Here is a tiny trained network, its code and every weight. The questions are about switching its units off for an input and a class, where a switched-off unit gives its printed mean instead of its output.

import numpy as np


def w(rows, s, z=0):
    codes = np.array(rows[::2]) - 128.0
    scale = np.full(codes.shape[1], s)
    scale[-1] = z or s
    return codes * scale


def f(y):
    return y / 2 * (1 + np.tanh(0.7978845608 * (y + 0.044715 * y**3)))


def log_softmax(a):
    a = a - a.max(-1, keepdims=True)
    return a - np.log(np.exp(a).sum(-1, keepdims=True))


def net(x, mask):
    res = np.array(x, float).reshape(1, 4) / 4 @ E
    y = f(res @ A[0][:, :-1].T + A[0][:, -1])
    res = res + np.where(mask, y, B[0][:, -1]) @ B[0][:, :-1]
    return log_softmax(res[-1] @ U[:, :-1].T + U[:, -1])


A, B = {}, {}
E = w([
[109,153,153,83,224,2,89,137,200,137,98],'x0',
[145,177,163,82,107,164,201,57,144,160,114],'x1',
[176,45,199,111,131,80,55,162,109,190,65],'x2',
[124,215,80,79,178,147,93,211,43,111,89],'x3',
],0.011)
A[0] = w([
[121,239,105,118,125,180,173,121,101,114,145,115],'n0',
[123,124,102,171,100,180,166,112,125,115,161,150],'n1',
[127,3,143,180,99,110,119,108,184,122,166,155],'n2',
[135,96,185,131,111,131,100,148,76,150,91,252],'n3',
[149,127,146,106,101,197,137,131,47,148,97,205],'n4',
[146,68,152,127,82,202,128,129,52,143,113,129],'n5',
[130,134,167,125,95,157,215,50,199,139,141,204],'n6',
[110,234,101,103,183,67,96,166,136,116,121,141],'n7',
],0.016,0.0035)
B[0] = w([
[51,98,107,160,100,223,196,56,194,110,146,215],'n0',
[81,212,144,74,149,168,115,120,143,144,112,202],'n1',
[79,50,124,251,122,155,145,96,193,130,114,252],'n2',
[84,91,120,20,174,104,124,126,148,102,112,200],'n3',
[68,214,150,170,143,138,76,165,81,112,132,206],'n4',
[177,99,129,112,158,5,91,199,86,125,125,221],'n5',
[135,62,93,47,129,170,163,67,192,118,124,241],'n6',
[199,105,153,43,141,79,90,126,110,153,105,219],'n7',
],0.013,0.023)
U = w([
[56,122,117,223,155,125,108,182,120,108,130,178],'0',
[170,110,134,178,90,109,229,172,73,128,178,17],'1',
[142,34,134,108,163,102,133,94,177,165,77,230],'2',
[190,125,104,136,63,138,120,217,156,189,153,51],'3',
[163,181,188,2,194,70,67,159,63,145,89,198],'4',
[212,130,203,209,140,79,103,81,123,215,119,5],'5',
[80,163,34,126,110,245,208,96,153,122,155,155],'6',
],0.0072,0.0032)

Each question gives the input, the list of numbers given to net, and the class t.
The units are the neurons (one row each of A and B). Each row of codes is followed by its name. A weight is (code - 128) times the scale printed after its matrix; where a second scale follows, it is the last column's (A, B and U).
mask holds one flag per neuron, in row order. A switched-off neuron (its flag False) gives its mean, the last column of its row in B, instead of its output. The means were averaged over made-up inputs and are rounded, as every weight is.
A unit's drop is (log p(t) with every unit on - log p(t) with that unit switched off) / (log p(t) with every unit on - log p(t) with every unit switched off).
The circuit of an input: a set's keep is (log p(t) with only the set's units on - log p(t) with every unit switched off) / (log p(t) with every unit on - log p(t) with every unit switched off). Starting from all 8 units, units are removed one at a time, each time the one whose removal leaves the highest keep (on an exact tie, the one counted first), for as long as the keep stays at least 0.8.
circuit, biggest first: the units of the circuit, biggest drop first
most important unit: the unit with the biggest drop
k most important neurons: the k neurons with the biggest drops, biggest first
drop when u is switched off: that unit's drop, to one decimal
input [-8,-8,-3,5], class 0: 4 most important neurons : (n5 n0 n6 n7)
input [-2,-2,4,0], class 0: most important unit : n7
input [-5,2,-2,-6], class 6: 4 most important neurons : (n1 n7 n3 n6)
input [1,-4,1,-5], class 0: 4 most important neurons : (n6 n7 n2 n3)
input [2,-6,0,-7], class 0: 2 most important neurons : (n7 n6)
input [4,-6,0,-8], class 0: circuit, biggest first : (n7 n2)
input [5,-1,-6,5], class 4: 2 most important neurons : (n7 n2)
input [0,3,0,3], class 6: 2 most important neurons : (n5 n0)
input [-1,-1,1,2], class 4: 2 most important neurons : (n2 n0)
input [7,5,-7,-8], class 6: 2 most important neurons : (n5 n7)
input [0,3,-1,4], class 6: 2 most important neurons : (n0 n5)
input [5,-6,5,1], class 4: 2 most important neurons : (n0 n6)
input [-3,6,0,0], class 6: drop when n1 is switched off : 0.0
input [-8,-2,-3,1], class 0: circuit, biggest first : (n4)
input [-8,5,5,7], class 4: drop when n2 is switched off : 0.7
input [1,5,2,3], class 4: drop when n2 is switched off : 1.2
